Here is a tiny trained network, its code and every weight. The questions are about switching its units off for an input and a class, where a switched-off unit gives its printed mean instead of its output.

import numpy as np


def w(rows, s, z=0):
    codes = np.array(rows[::2]) - 128.0
    scale = np.full(codes.shape[1], s)
    scale[-1] = z or s
    return codes * scale


def norm(h):
    return h / np.sqrt((h * h).mean(-1, keepdims=True) + 1e-5)


def f(y):
    return np.maximum(y, 0)


def log_softmax(a):
    a = a - a.max(-1, keepdims=True)
    return a - np.log(np.exp(a).sum(-1, keepdims=True))


def net(x, mask):
    res = np.array(x, float).reshape(1, 2) / 4 @ E
    u = 0
    for l in range(3):
        y = f(norm(res) @ A[l][:, :-1].T + A[l][:, -1])
        res = res + np.where(mask[u : u + 5], y, B[l][:, -1]) @ B[l][:, :-1]
        u += 5
    return log_softmax(norm(res)[-1] @ U[:, :-1].T + U[:, -1])


A, B = {}, {}
E = w([
[244,49,161],'x0',
[2,47,188],'x1',
],0.0093)
A[0] = w([
[52,203,149,194],'L0N0',
[169,43,118,134],'L0N1',
[147,199,79,164],'L0N2',
[245,110,66,157],'L0N3',
[105,48,203,255],'L0N4',
],0.011,0.004)
B[0] = w([
[23,118,159,226],'L0N0',
[170,7,147,193],'L0N1',
[98,13,61,201],'L0N2',
[134,190,93,242],'L0N3',
[150,196,169,255],'L0N4',
],0.011,0.0074)
A[1] = w([
[55,106,148,69],'L1N0',
[187,173,50,126],'L1N1',
[150,169,169,98],'L1N2',
[166,122,65,113],'L1N3',
[88,131,2,254],'L1N4',
],0.0095,0.004)
B[1] = w([
[69,191,144,183],'L1N0',
[124,179,19,197],'L1N1',
[221,136,179,140],'L1N2',
[214,236,1,176],'L1N3',
[74,69,211,255],'L1N4',
],0.0064,0.0067)
A[2] = w([
[163,136,157,4],'L2N0',
[181,102,167,146],'L2N1',
[70,97,166,192],'L2N2',
[255,69,135,197],'L2N3',
[221,108,170,209],'L2N4',
],0.0091,0.0042)
B[2] = w([
[167,127,188,130],'L2N0',
[77,31,180,180],'L2N1',
[101,228,178,238],'L2N2',
[1,54,182,254],'L2N3',
[66,56,187,228],'L2N4',
],0.0084,0.0057)
U = w([
[230,196,154,2],'0',
[151,171,30,254],'1',
[69,11,232,254],'2',
[139,87,124,2],'3',
[182,2,14,42],'4',
[79,179,130,158],'5',
[17,179,158,90],'6',
],0.0087,0.0044)

Each question gives the input, the list of numbers given to net, and the class t.
The units are the neurons (one row each of A and B). Each row of codes is followed by its name. A weight is (code - 128) times the scale printed after its matrix; where a second scale follows, it is the last column's (A, B and U).
mask holds one flag per neuron, layer by layer. A switched-off neuron (its flag False) gives its mean, the last column of its row in B, instead of its output. The means were averaged over made-up inputs and are rounded, as every weight is.
A unit's drop is (log p(t) with every unit on - log p(t) with that unit switched off) / (log p(t) with every unit on - log p(t) with every unit switched off).
The circuit of an input: a set's keep is (log p(t) with only the set's units on - log p(t) with every unit switched off) / (log p(t) with every unit on - log p(t) with every unit switched off). Starting from the 12 units with the biggest drops (on a tie, the unit counted first), units are removed one at a time, each time the one whose removal leaves the highest keep (on an exact tie, the one counted first), for as long as the keep stays at least 0.8.
units of the circuit, in order: the units of the circuit, biggest drop first
k most important neurons: the k neurons with the biggest drops, biggest first
k most important neurons of layer l: the k neurons of layer l with the biggest drops, biggest first
drop when u is switched off: that unit's drop, to one decimal
input [-2,-4], class 1: units of the circuit, in order -> [L2N3; L1N1]
input [3,-6], class 1: units of the circuit, in order -> [L1N1]
input [6,-7], class 4: 3 most important neurons of layer 2 -> [L2N3; L2N2; L2N4]
input [-7,-5], class 2: units of the circuit, in order -> [L0N2; L1N4]
input [6,-6], class 4: 4 most important neurons -> [L0N3; L2N3; L0N4; L0N1]
input [2,-2], class 4: 3 most important neurons of layer 0 -> [L0N3; L0N4; L0N1]
input [8,-5], class 4: 2 most important neurons of layer 0 -> [L0N3; L0N0]
input [2,-1], class 4: 3 most important neurons -> [L0N3; L0N1; L1N1]
input [0,-6], class 1: 2 most important neurons -> [L0N3; L0N1]
input [7,-4], class 4: 3 most important neurons of layer 0 -> [L0N3; L0N0; L0N4]
input [-1,-2], class 1: 3 most important neurons of layer 0 -> [L0N3; L0N1; L0N0]
input [3,-5], class 1: drop when L1N0 is switched off -> 0.0
input [4,-6], class 1: drop when L2N2 is switched off -> -0.2
input [5,-7], class 4: drop when L0N4 is switched off -> 0.3
input [1,-6], class 1: drop when L0N3 is switched off -> 0.3
input [-3,-6], class 1: most important neuron -> [L2N3]
